Below are the code and all the weights of a small trained network. Each question names an input and a target symbol and asks about switching units off, where a switched-off unit gives its printed mean instead of its output.

import numpy as np


def w(rows, s, z=0):
    codes = np.array(rows[::2]) - 128.0
    scale = np.full(codes.shape[1], s)
    scale[-1] = z or s
    return codes * scale


def f(y):
    return y / 2 * (1 + np.tanh(0.7978845608 * (y + 0.044715 * y**3)))


def softmax(a):
    e = np.exp(a - a.max(-1, keepdims=True))
    return e / e.sum(-1, keepdims=True)


def log_softmax(a):
    a = a - a.max(-1, keepdims=True)
    return a - np.log(np.exp(a).sum(-1, keepdims=True))


def net(x, mask):
    ids = ['βεζθπφψ'.index(c) for c in x.split()]
    T = len(ids)
    res = E[ids] + P[:T]
    r = res
    for j in range(3):
        rows = slice(2 * j, 2 * j + 2)
        q, k, v = (r @ M[0][rows].T for M in (Q, K, V))
        z = softmax(np.where(np.tri(T) > 0, q @ k.T / 2**0.5, -1e9)) @ v
        o = O[0][rows]
        res = res + np.where(mask[j], z, o[:, -1]) @ o[:, :-1]
    y = f(res @ A[0][:, :-1].T + A[0][:, -1])
    res = res + np.where(mask[3:11], y, B[0][:, -1]) @ B[0][:, :-1]
    return log_softmax(res[-1] @ U[:, :-1].T + U[:, -1])


Q, K, V, O, A, B = {}, {}, {}, {}, {}, {}
E = w([
[11,159,114],'β',
[127,190,147],'ε',
[137,127,81],'ζ',
[58,153,169],'θ',
[118,7,128],'π',
[98,150,171],'φ',
[163,59,143],'ψ',
],0.019)
P = w([
[151,254,76],'0',
[140,63,202],'1',
[133,86,205],'2',
[141,93,208],'3',
[148,81,206],'4',
[143,100,209],'5',
[135,87,215],'6',
[152,99,221],'7',
[143,96,215],'8',
],0.0039)
Q[0] = w([
[203,108,167],'H1',
[204,150,6],'H1',
[199,127,125],'H2',
[211,74,95],'H2',
[38,195,42],'H3',
[133,171,83],'H3',
],0.012)
K[0] = w([
[115,164,62],'H1',
[97,61,239],'H1',
[186,147,161],'H2',
[111,9,238],'H2',
[57,112,169],'H3',
[135,69,135],'H3',
],0.011)
V[0] = w([
[40,128,71],'H1',
[106,161,201],'H1',
[177,147,114],'H2',
[125,119,253],'H2',
[142,189,135],'H3',
[160,147,109],'H3',
],0.012)
O[0] = w([
[20,96,53,178],'H1',
[76,35,245,141],'H1',
[138,108,172,40],'H2',
[53,254,96,253],'H2',
[59,200,207,59],'H3',
[129,145,206,81],'H3',
],0.0061,0.0042)
A[0] = w([
[213,193,141,82],'N1',
[215,125,198,117],'N2',
[191,129,240,109],'N3',
[210,205,202,37],'N4',
[64,99,78,134],'N5',
[206,2,125,3],'N6',
[177,34,186,32],'N7',
[193,167,185,199],'N8',
],0.0088,0.0053)
B[0] = w([
[159,199,157,124],'N1',
[214,128,140,155],'N2',
[142,101,151,158],'N3',
[133,123,123,126],'N4',
[106,186,139,255],'N5',
[65,240,82,233],'N6',
[120,254,101,183],'N7',
[184,64,184,175],'N8',
],0.0085,0.0039)
U = w([
[44,86,102,78],'β',
[95,105,246,78],'ε',
[139,1,112,246],'ζ',
[65,208,167,2],'θ',
[122,183,81,117],'π',
[66,145,220,17],'φ',
[143,221,161,219],'ψ',
],0.013,0.006)

Each question gives the input, a string of symbols that net reads in full, and the target symbol t.
The units are the heads (2 rows each of Q, K, V and O) and the neurons (one row each of A and B). Each row of codes is followed by its name. A weight is (code - 128) times the scale printed after its matrix; where a second scale follows, it is the last column's (O, A, B and U).
mask holds one flag per unit, heads first, then neurons. A switched-off unit (its flag False) gives its mean, the last column of its rows in O or B, instead of its output. The means were averaged over made-up inputs and are rounded, as every weight is.
A unit's drop is (log p(t) with every unit on - log p(t) with that unit switched off) / (log p(t) with every unit on - log p(t) with every unit switched off).
The circuit of an input: a set's keep is (log p(t) with only the set's units on - log p(t) with every unit switched off) / (log p(t) with every unit on - log p(t) with every unit switched off). Starting from all 11 units, units are removed one at a time, each time the one whose removal leaves the highest keep (on an exact tie, the one counted first), for as long as the keep stays at least 0.8.
circuit, biggest first: the units of the circuit, biggest drop first
most important unit: the unit with the biggest drop
top k neurons: the k neurons with the biggest drops, biggest first
heads that matter: for each layer, one digit per head in row order, 1 if its drop is at least 0.15 and else 0, layers parted by /
input π ψ ψ π, target π: circuit, biggest first => (N6; H3; N7)
input ζ ψ π ε β π, target β: heads that matter => 000
input π ψ ψ ζ ψ π ψ θ, target ζ: circuit, biggest first => (H2; N6; H3)
input θ ψ ψ ψ β ε θ π φ, target ε: heads that matter => 100
input β φ ψ ψ φ, target β: circuit, biggest first => (H1)
input ζ ψ φ, target ζ: heads that matter => 110
input π ψ π π, target π: heads that matter => 001
input ε ψ π ψ β ψ θ, target ε: circuit, biggest first => (H1; H2; N6)
input β β ψ, target β: circuit, biggest first => (H1; N5)
input ζ θ ψ ζ π ψ φ, target ζ: top 2 neurons => (N6; N5)
input φ φ ψ ε, target ε: circuit, biggest first => (H1; N8; N6)
input ψ φ ψ, target ψ: circuit, biggest first => (H1; N7)
input β β ψ φ φ ψ θ, target β: heads that matter => 110
input ψ ψ ε ψ π β ζ, target ζ: circuit, biggest first => (N6; N7)
input ε ζ ψ, target ε: most important unit => H3
input ε π ψ θ ψ, target ε: circuit, biggest first => (H3; H1)
input β π ψ ε β ψ, target β: heads that matter => 100
input ψ ψ φ ε φ ψ ψ ψ θ, target ε: heads that matter => 100
input θ β β θ, target β: heads that matter => 100
input ζ π θ π ψ π θ, target ζ: top neuron => (N6)
input π ψ ψ, target ψ: top 2 neurons => (N6; N7)
